Small tables with named rows and columns. After each table, cells are looked up by row and column.

Table Didufot
cols = Bes, Pib
Ziko: [2.374, 4.186]
Tez: [4.054, 2.968]
Fogav: [1.038, 2.075]
Mab: [-7.327, 7.865]

Fogav, Pib: 2.075
Ziko, Pib: 4.186
Mab, Bes: -7.327
Tez, Pib: 2.968
Ziko, Bes: 2.374
Mab, Pib: 7.865
Fogav, Bes: 1.038
Tez, Bes: 4.054
Row with the largest Bes: Tez

Mil
         Gavi  Mitine  Guko   Suk   Kor  Loz
Somol     0.5    -3.9  -2.5  -3.2  -1.0  2.5
Suz       0.3    -2.4  -1.0  -2.0  -2.1  2.4
Guvu      2.7     1.8   2.3   0.6  -5.5  1.0
Ful       6.6     4.6   3.6   2.8  -7.0  0.8
Ginivuv   5.8    -0.2   1.0   0.1  -5.8  3.1
Vus       4.5     3.4   4.2   2.8  -6.8  1.6
Zot      -0.9    -3.0  -0.6  -1.3  -1.4  3.5
Rodefo   -0.8    -8.7  -6.8  -5.6   4.2  4.6
Lura      6.2     5.2   2.4   2.0  -4.9  0.4
Temar    -1.7    -4.5  -2.4  -2.8   0.8  3.4
Lizalo    1.1    -5.3  -2.7  -2.1  -1.1  5.5

Kor of Temar: 0.8
Gavi of Somol: 0.5
Suk of Ful: 2.8
Kor of Lura: -4.9
Suk of Lizalo: -2.1
Mitine of Somol: -3.9
Kor of Ful: -7.0
Gavi of Rodefo: -0.8
Loz of Ginivuv: 3.1

Table Ruz
        Temom  Mubi  Noreku  Fepo  Litupo
Tol       472   390     429   501     572
Nul       555   434     407   556     529
Perifi    436   536     556   408     423
Mer       354   473     367   480     449
Zeg       403   457     422   496     553
Lut       470   448     478   366     404
Rebava    470   516     879   153     361
Ras       429   474     443   600     425
Vegido    509   385     382   481     501
Fub       565   474     581   365     410
Tumefe    432   375      61   523     544
Libopa    391   424     583   421     432
Dakin     475   492     526   455     382

What is the Noreku of Dakin in Ruz? 526
What is the Litupo of Dakin in Ruz? 382
What is the Litupo of Libopa in Ruz? 432
What is the Noreku of Vegido in Ruz? 382
What is the Temom of Perifi in Ruz? 436
What is the Fepo of Lut in Ruz? 366
What is the Temom of Lut in Ruz? 470
What is the Noreku of Libopa in Ruz? 583
What is the Litupo of Ras in Ruz? 425
What is the Noreku of Lut in Ruz? 478
What is the Mubi of Rebava in Ruz? 516
What is the Temom of Libopa in Ruz? 391
What is the Litupo of Tol in Ruz? 572
What is the Noreku of Tol in Ruz? 429
What is the Noreku of Fub in Ruz? 581
What is the Mubi of Dakin in Ruz? 492
What is the Mubi of Tol in Ruz? 390
Which row has the largest Temom? Fub

Nosalad =
,Ral,Zom,Bam
Fubo,0.554,0.383,-0.899
Ved,0.656,0.219,-0.912
Pirak,0.714,-0.754,0.180
Dut,0.738,-0.745,0.183
Veta,-0.268,0.566,0.302
Ped,0.614,-0.728,0.345
Gegiba,0.551,0.389,-0.887
Gezu,-0.263,0.570,0.321

What is the Zom of Veta in Nosalad?
0.566
What is the Zom of Fubo in Nosalad?
0.383
What is the Zom of Gezu in Nosalad?
0.570
What is the Ral of Ved in Nosalad?
0.656
What is the Zom of Ped in Nosalad?
-0.728
What is the Bam of Gezu in Nosalad?
0.321
What is the Ral of Pirak in Nosalad?
0.714
What is the Bam of Pirak in Nosalad?
0.180
What is the Zom of Dut in Nosalad?
-0.745
What is the Bam of Dut in Nosalad?
0.183
What is the Zom of Pirak in Nosalad?
-0.754
What is the Bam of Fubo in Nosalad?
-0.899
What is the Zom of Ved in Nosalad?
0.219
What is the Ral of Dut in Nosalad?
0.738
What is the Ral of Ped in Nosalad?
0.614
What is the Bam of Ped in Nosalad?
0.345
What is the Ral of Gegiba in Nosalad?
0.551
What is the Bam of Gegiba in Nosalad?
-0.887
What is the Ral of Gezu in Nosalad?
-0.263
Which row has the largest Zom? Gezu

Table Lif
	Vep	Kilarar	Vil	Pud	Namo
Zegud	51538	41167	17600	58559	65963
Rutun	30027	41500	40743	33387	51357
Riv	80330	53591	52523	79429	37673
Kez	34985	18060	54523	42487	46032
Gotoke	29589	63738	75563	68701	58712
Padided	73075	58444	53534	48120	44277

What is the Kilarar of Zegud in Lif?
41167
What is the Vep of Kez in Lif?
34985
What is the Pud of Kez in Lif?
42487
What is the Vep of Zegud in Lif?
51538
What is the Namo of Riv in Lif?
37673
What is the Namo of Zegud in Lif?
65963
What is the Vep of Padided in Lif?
73075
What is the Kilarar of Gotoke in Lif?
63738
What is the Vep of Riv in Lif?
80330
What is the Vil of Zegud in Lif?
17600
What is the Pud of Padided in Lif?
48120
What is the Vil of Padided in Lif?
53534
Which row has the largest Vil? Gotoke

Milepi:
columns: Dut, Migi, Genovo, Pini
Pas: [127, 171, 63, 120]
Tal: [76, 174, 92, 115]
Bage: [176, 96, 235, 175]
Keni: [151, 89, 227, 184]

Dut of Bage = 176
Migi of Keni = 89
Migi of Pas = 171
Genovo of Pas = 63
Pini of Bage = 175
Pini of Keni = 184
Pini of Tal = 115
Dut of Tal = 76
Which row has the largest Pini? Keni

Fev:
	Botoso	Vot	Dus	Luri	Dek	Zemupi
Zumane	0.456	0.141	0.415	0.416	0.380	0.651
Zarikom	0.333	0.298	0.261	0.293	0.183	0.218
Zaz	0.960	0.218	0.254	0.164	0.237	0.342
Dufud	0.341	0.170	0.081	0.239	0.513	0.374

What is the Dek of Dufud in Fev?
0.513
What is the Luri of Zaz in Fev?
0.164
What is the Vot of Dufud in Fev?
0.170
What is the Luri of Dufud in Fev?
0.239
What is the Dus of Zumane in Fev?
0.415
What is the Botoso of Zumane in Fev?
0.456

Gavok:
          Sivup    Zabo  Topidul     Ket     Gib     Det
Sobena    21465  -28870    21657    4417   17743  -53737
Kuf       22222  -27811   -14165   -3514   33234  -16381
Viti     -19991    1113    43199  -12157  -53639  -36949
Mulor    -49572   25639   -46877  -36625  -31579   26102
Gotizol  -12289   15014     3597  -19355   -7770  -21204
Med      -42684  -17176     9081  -42599  -15350  -40919
Nutup    -13455  -14388   -10058  -23232  -44167  -36343
Zom       35376   33828   -50406  -12616   66442   -5339
Fud       40867  -16776   -18308   23158   43299  -17385
Dereko   -28031     404   -39613  -39369   -1642  -20431

Zabo of Zom is 33828
Sivup of Gotizol is -12289
Det of Kuf is -16381
Gib of Fud is 43299
Ket of Sobena is 4417
Sivup of Sobena is 21465
Gib of Med is -15350
Zabo of Nutup is -14388
Det of Mulor is 26102
Sivup of Zom is 35376
Topidul of Med is 9081
Zabo of Sobena is -28870

Zireso =
|  | Kimo | Non | Mugusos |
|---|---|---|---|
| Fos | 175 | 149 | 133 |
| Met | 197 | 227 | 190 |
| Dav | 158 | 98 | 105 |
| Kan | 96 | 126 | 103 |
| Bivilat | 113 | 109 | 65 |
| Dez | 128 | 68 | 29 |

Dez, Mugusos => 29
Fos, Mugusos => 133
Bivilat, Kimo => 113
Kan, Mugusos => 103
Dav, Kimo => 158
Dez, Kimo => 128
Met, Kimo => 197
Met, Non => 227
Fos, Kimo => 175
Dez, Non => 68
Kan, Non => 126
Met, Mugusos => 190
Dav, Mugusos => 105
Dav, Non => 98
Kan, Kimo => 96
Bivilat, Non => 109
Bivilat, Mugusos => 65

